Here is a tiny trained network, its code and every weight. The questions are about switching its units off for an input and a class, where a switched-off unit gives its printed mean instead of its output.

import numpy as np


def w(rows, s, z=0):
    codes = np.array(rows[::2]) - 128.0
    scale = np.full(codes.shape[1], s)
    scale[-1] = z or s
    return codes * scale


def norm(h):
    return h / np.sqrt((h * h).mean(-1, keepdims=True) + 1e-5)


def f(y):
    return np.maximum(y, 0)


def log_softmax(a):
    a = a - a.max(-1, keepdims=True)
    return a - np.log(np.exp(a).sum(-1, keepdims=True))


def net(x, mask):
    res = np.array(x, float).reshape(1, 5) / 4 @ E
    u = 0
    for l in range(2):
        y = f(norm(res) @ A[l][:, :-1].T + A[l][:, -1])
        res = res + np.where(mask[u : u + 12], y, B[l][:, -1]) @ B[l][:, :-1]
        u += 12
    return log_softmax(norm(res)[-1] @ U[:, :-1].T + U[:, -1])


A, B = {}, {}
E = w([
[192,139,2],'x0',
[180,55,147],'x1',
[95,118,87],'x2',
[105,68,100],'x3',
[149,129,91],'x4',
],0.0035)
A[0] = w([
[133,20,166,87],'L0N0',
[196,138,158,95],'L0N1',
[245,140,166,112],'L0N2',
[132,113,62,187],'L0N3',
[158,126,2,253],'L0N4',
[159,78,33,174],'L0N5',
[116,159,159,130],'L0N6',
[149,116,34,111],'L0N7',
[183,84,47,246],'L0N8',
[29,127,141,54],'L0N9',
[142,125,70,109],'L0N10',
[129,74,128,100],'L0N11',
],0.0078,0.0013)
B[0] = w([
[83,7,133,191],'L0N0',
[196,142,114,155],'L0N1',
[244,162,98,178],'L0N2',
[102,122,81,191],'L0N3',
[99,105,16,253],'L0N4',
[60,110,53,222],'L0N5',
[153,173,108,156],'L0N6',
[87,95,64,207],'L0N7',
[82,148,26,227],'L0N8',
[102,246,158,173],'L0N9',
[111,93,97,176],'L0N10',
[100,80,127,156],'L0N11',
],0.016,0.0056)
A[1] = w([
[151,75,91,84],'L1N0',
[15,34,214,80],'L1N1',
[159,38,223,25],'L1N2',
[122,123,78,31],'L1N3',
[102,179,14,105],'L1N4',
[255,127,138,98],'L1N5',
[116,117,65,45],'L1N6',
[155,141,126,60],'L1N7',
[106,110,14,10],'L1N8',
[35,102,168,54],'L1N9',
[126,40,249,109],'L1N10',
[150,81,92,61],'L1N11',
],0.0052,0.0013)
B[1] = w([
[119,116,83,171],'L1N0',
[124,95,254,173],'L1N1',
[70,80,70,150],'L1N2',
[129,97,100,167],'L1N3',
[104,67,56,253],'L1N4',
[251,57,120,162],'L1N5',
[110,118,84,187],'L1N6',
[161,127,126,133],'L1N7',
[96,88,57,240],'L1N8',
[196,124,206,153],'L1N9',
[102,14,102,158],'L1N10',
[115,115,94,163],'L1N11',
],0.0097,0.0041)
U = w([
[113,172,164,51],'0',
[193,108,140,3],'1',
[65,47,226,83],'2',
[247,159,142,134],'3',
[80,78,10,227],'4',
[119,95,181,155],'5',
[97,243,195,112],'6',
],0.011,0.0064)

Each question gives the input, the list of numbers given to net, and the class t.
The units are the neurons (one row each of A and B). Each row of codes is followed by its name. A weight is (code - 128) times the scale printed after its matrix; where a second scale follows, it is the last column's (A, B and U).
mask holds one flag per neuron, layer by layer. A switched-off neuron (its flag False) gives its mean, the last column of its row in B, instead of its output. The means were averaged over made-up inputs and are rounded, as every weight is.
A unit's drop is (log p(t) with every unit on - log p(t) with that unit switched off) / (log p(t) with every unit on - log p(t) with every unit switched off).
unit that matters most: the unit with the biggest drop
k most important neurons: the k neurons with the biggest drops, biggest first
k most important neurons of layer l: the k neurons of layer l with the biggest drops, biggest first
drop when u is switched off: that unit's drop, to one decimal
input [-2,8,-1,6,-5], class 5: unit that matters most -> L0N4
input [-1,3,-4,-1,-1], class 1: 2 most important neurons -> (L0N2 L0N4)
input [0,4,-4,2,-7], class 5: 2 most important neurons -> (L0N4 L0N8)
input [-4,8,5,-2,7], class 5: 2 most important neurons of layer 0 -> (L0N0 L0N4)
input [-1,-6,-1,-2,-1], class 6: 3 most important neurons -> (L0N4 L0N8 L0N5)
input [-7,-5,5,2,-6], class 6: 2 most important neurons of layer 0 -> (L0N9 L0N4)
input [-5,2,3,-5,-5], class 5: 3 most important neurons -> (L0N4 L0N8 L0N2)
input [-2,4,-5,2,-6], class 5: 2 most important neurons -> (L0N4 L0N8)
input [-1,8,-5,0,-7], class 5: 2 most important neurons -> (L0N4 L0N8)
input [2,-7,-1,1,-8], class 0: drop when L0N8 is switched off -> 0.2
input [-5,0,0,5,-2], class 2: drop when L0N0 is switched off -> 0.1
input [-2,5,-7,-4,-2], class 3: drop when L0N2 is switched off -> 0.2
input [-5,-5,-6,0,1], class 6: drop when L0N4 is switched off -> 0.3
input [-7,0,6,6,-3], class 2: most important neuron of layer 0 -> (L0N0)
